Below are the code and all the weights of a small trained network. Each question names an input and a class and asks about switching units off, where a switched-off unit gives its printed mean instead of its output.

import numpy as np


def w(rows, s, z=0):
    codes = np.array(rows[::2]) - 128.0
    scale = np.full(codes.shape[1], s)
    scale[-1] = z or s
    return codes * scale


def f(y):
    return y / 2 * (1 + np.tanh(0.7978845608 * (y + 0.044715 * y**3)))


def log_softmax(a):
    a = a - a.max(-1, keepdims=True)
    return a - np.log(np.exp(a).sum(-1, keepdims=True))


def net(x, mask):
    res = np.array(x, float).reshape(1, 5) / 4 @ E
    y = f(res @ A[0][:, :-1].T + A[0][:, -1])
    res = res + np.where(mask, y, B[0][:, -1]) @ B[0][:, :-1]
    return log_softmax(res[-1] @ U[:, :-1].T + U[:, -1])


A, B = {}, {}
E = w([
[103,156,109,189,247,183],'x0',
[187,161,201,60,159,184],'x1',
[89,37,182,151,102,186],'x2',
[130,125,125,129,127,129],'x3',
[129,129,130,132,125,127],'x4',
],0.011)
A[0] = w([
[193,155,207,16,74,131,156],'N1',
[146,99,193,90,101,164,137],'N2',
[83,2,198,153,110,206,191],'N3',
[93,76,69,120,37,28,175],'N4',
[148,167,165,103,207,206,120],'N5',
[61,121,78,201,167,126,137],'N6',
[74,122,57,208,174,127,129],'N7',
[71,20,214,157,113,190,187],'N8',
[195,128,191,16,104,127,146],'N9',
[107,71,157,136,116,143,142],'N10',
[70,150,75,203,162,117,155],'N11',
[179,242,51,100,150,49,254],'N12',
[98,70,73,134,46,29,165],'N13',
[151,168,160,121,207,220,117],'N14',
],0.0084)
B[0] = w([
[128,58,185,26,126,51,212],'N1',
[83,69,195,134,53,118,169],'N2',
[33,77,139,188,21,189,224],'N3',
[203,254,211,199,103,171,211],'N4',
[195,202,192,183,88,162,179],'N5',
[54,77,43,125,214,154,175],'N6',
[75,84,27,107,183,103,179],'N7',
[22,79,130,170,25,213,218],'N8',
[112,59,176,45,120,59,199],'N9',
[72,104,144,161,65,179,156],'N10',
[129,116,43,114,202,122,180],'N11',
[236,188,96,56,199,63,248],'N12',
[206,242,190,220,86,204,205],'N13',
[185,227,185,223,44,186,180],'N14',
],0.0063,0.014)
U = w([
[208,253,153,144,142,118,252],'0',
[119,167,183,204,77,186,141],'1',
[131,133,23,103,211,68,136],'2',
[57,47,54,147,141,152,64],'3',
[168,99,156,36,153,14,105],'4',
[86,26,167,76,82,101,10],'5',
],0.0074,0.002)

Each question gives the input, the list of numbers given to net, and the class t.
The units are the neurons (one row each of A and B). Each row of codes is followed by its name. A weight is (code - 128) times the scale printed after its matrix; where a second scale follows, it is the last column's (A, B and U).
mask holds one flag per neuron, in row order. A switched-off neuron (its flag False) gives its mean, the last column of its row in B, instead of its output. The means were averaged over made-up inputs and are rounded, as every weight is.
A unit's drop is (log p(t) with every unit on - log p(t) with that unit switched off) / (log p(t) with every unit on - log p(t) with every unit switched off).
The circuit of an input: a set's keep is (log p(t) with only the set's units on - log p(t) with every unit switched off) / (log p(t) with every unit on - log p(t) with every unit switched off). Starting from the 12 units with the biggest drops (on a tie, the unit counted first), units are removed one at a time, each time the one whose removal leaves the highest keep (on an exact tie, the one counted first), for as long as the keep stays at least 0.8.
circuit, biggest first: the units of the circuit, biggest drop first
k most important neurons: the k neurons with the biggest drops, biggest first
drop of u: that unit's drop, to one decimal
input [-7,1,-4,8,-5], class 4: circuit, biggest first => (N1)
input [2,-6,8,-6,1], class 3: circuit, biggest first => (N6, N7)
input [-5,-1,0,6,1], class 0: circuit, biggest first => (N8, N4)
input [2,-8,-5,-8,5], class 2: 3 most important neurons => (N7, N6, N11)
input [-1,1,6,-4,-4], class 5: 2 most important neurons => (N13, N4)
input [0,7,-7,-2,3], class 4: 2 most important neurons => (N1, N9)
input [1,-3,2,4,-5], class 3: 2 most important neurons => (N14, N5)
input [-7,8,1,0,-8], class 5: 2 most important neurons => (N12, N2)
input [2,-8,-4,8,1], class 2: 2 most important neurons => (N7, N6)
input [1,-3,-1,-6,5], class 2: 2 most important neurons => (N14, N5)
input [-7,-1,6,0,1], class 1: drop of N13 => 0.4
input [3,-1,8,1,8], class 3: drop of N4 => 0.2
input [1,-4,-2,-5,-6], class 2: drop of N7 => 0.1
input [2,-7,6,2,0], class 3: circuit, biggest first => (N6)
input [0,6,4,5,-6], class 5: drop of N4 => 0.5
